Below are the code and all the weights of a small trained network. Each question names an input and a class and asks about switching units off, where a switched-off unit gives its printed mean instead of its output.

import numpy as np


def w(rows, s, z=0):
    codes = np.array(rows[::2]) - 128.0
    scale = np.full(codes.shape[1], s)
    scale[-1] = z or s
    return codes * scale


def f(y):
    return np.maximum(y, 0)


def log_softmax(a):
    a = a - a.max(-1, keepdims=True)
    return a - np.log(np.exp(a).sum(-1, keepdims=True))


def net(x, mask):
    res = np.array(x, float).reshape(1, 5) / 4 @ E
    y = f(res @ A[0][:, :-1].T + A[0][:, -1])
    res = res + np.where(mask, y, B[0][:, -1]) @ B[0][:, :-1]
    return log_softmax(res[-1] @ U[:, :-1].T + U[:, -1])


A, B = {}, {}
E = w([
[173,70,143,55],'x0',
[191,22,123,39],'x1',
[101,47,255,140],'x2',
[172,14,96,223],'x3',
[250,179,159,161],'x4',
],0.0075)
A[0] = w([
[139,121,110,194,182],'N0',
[235,147,62,136,204],'N1',
[82,97,174,102,23],'N2',
[114,90,238,116,77],'N3',
[137,104,117,173,96],'N4',
[110,131,161,57,3],'N5',
[115,128,52,195,173],'N6',
[99,151,130,49,97],'N7',
[105,155,214,121,150],'N8',
[146,84,81,253,191],'N9',
[61,101,138,123,209],'N10',
[190,157,79,119,244],'N11',
[118,90,81,59,109],'N12',
],0.014,0.0045)
B[0] = w([
[176,145,146,254,189],'N0',
[212,98,183,113,231],'N1',
[54,104,166,207,163],'N2',
[84,44,194,161,192],'N3',
[105,167,112,206,162],'N4',
[143,167,133,187,163],'N5',
[67,147,127,194,214],'N6',
[168,179,115,136,185],'N7',
[41,127,174,74,181],'N8',
[83,181,119,251,246],'N9',
[98,173,85,137,198],'N10',
[216,125,202,61,212],'N11',
[176,107,71,37,195],'N12',
],0.0076,0.012)
U = w([
[2,4,229,119,128],'0',
[44,234,123,71,245],'1',
[189,109,67,107,204],'2',
[104,91,93,43,8],'3',
[73,143,39,235,81],'4',
[203,100,124,213,2],'5',
[127,156,161,193,247],'6',
[52,39,36,128,43],'7',
],0.0097,0.0057)

Each question gives the input, the list of numbers given to net, and the class t.
The units are the neurons (one row each of A and B). Each row of codes is followed by its name. A weight is (code - 128) times the scale printed after its matrix; where a second scale follows, it is the last column's (A, B and U).
mask holds one flag per neuron, in row order. A switched-off neuron (its flag False) gives its mean, the last column of its row in B, instead of its output. The means were averaged over made-up inputs and are rounded, as every weight is.
A unit's drop is (log p(t) with every unit on - log p(t) with that unit switched off) / (log p(t) with every unit on - log p(t) with every unit switched off).
The circuit of an input: a set's keep is (log p(t) with only the set's units on - log p(t) with every unit switched off) / (log p(t) with every unit on - log p(t) with every unit switched off). Starting from the 12 units with the biggest drops (on a tie, the unit counted first), units are removed one at a time, each time the one whose removal leaves the highest keep (on an exact tie, the one counted first), for as long as the keep stays at least 0.8.
circuit, biggest first: the units of the circuit, biggest drop first
most important unit: the unit with the biggest drop
top k neurons: the k neurons with the biggest drops, biggest first
drop when u is switched off: that unit's drop, to one decimal
input [-5,-1,6,-1,5], class 0: circuit, biggest first : (N8 N3)
input [-1,2,5,-7,4], class 0: circuit, biggest first : (N3 N8)
input [-5,8,-4,-1,-7], class 2: top 2 neurons : (N12 N8)
input [8,-5,3,-8,4], class 0: circuit, biggest first : (N3 N8)
input [7,-2,5,-5,5], class 0: most important unit : N3
input [2,-2,-6,3,2], class 5: circuit, biggest first : (N1 N8)
input [8,1,-5,2,-2], class 3: top 2 neurons : (N0 N9)
input [-2,-5,8,7,1], class 4: circuit, biggest first : (N9 N11)
input [2,5,2,-1,7], class 2: circuit, biggest first : (N9 N6)
input [2,-6,6,-8,6], class 0: circuit, biggest first : (N3 N8)
input [-3,-5,1,-2,0], class 1: circuit, biggest first : (N9 N8 N1)
input [-5,-7,7,4,-7], class 4: circuit, biggest first : (N9 N10)
input [1,-6,6,0,5], class 0: circuit, biggest first : (N8 N3)
input [5,0,7,5,8], class 0: circuit, biggest first : (N3)
input [6,-1,-4,-2,8], class 2: top 2 neurons : (N9 N0)
input [-3,-1,6,4,-4], class 4: top 4 neurons : (N9 N10 N11 N1)
input [-3,7,0,-5,4], class 2: top 2 neurons : (N9 N6)
input [-3,7,7,3,5], class 0: drop when N3 is switched off : 0.3
input [7,6,-3,2,-6], class 3: drop when N8 is switched off : -0.2
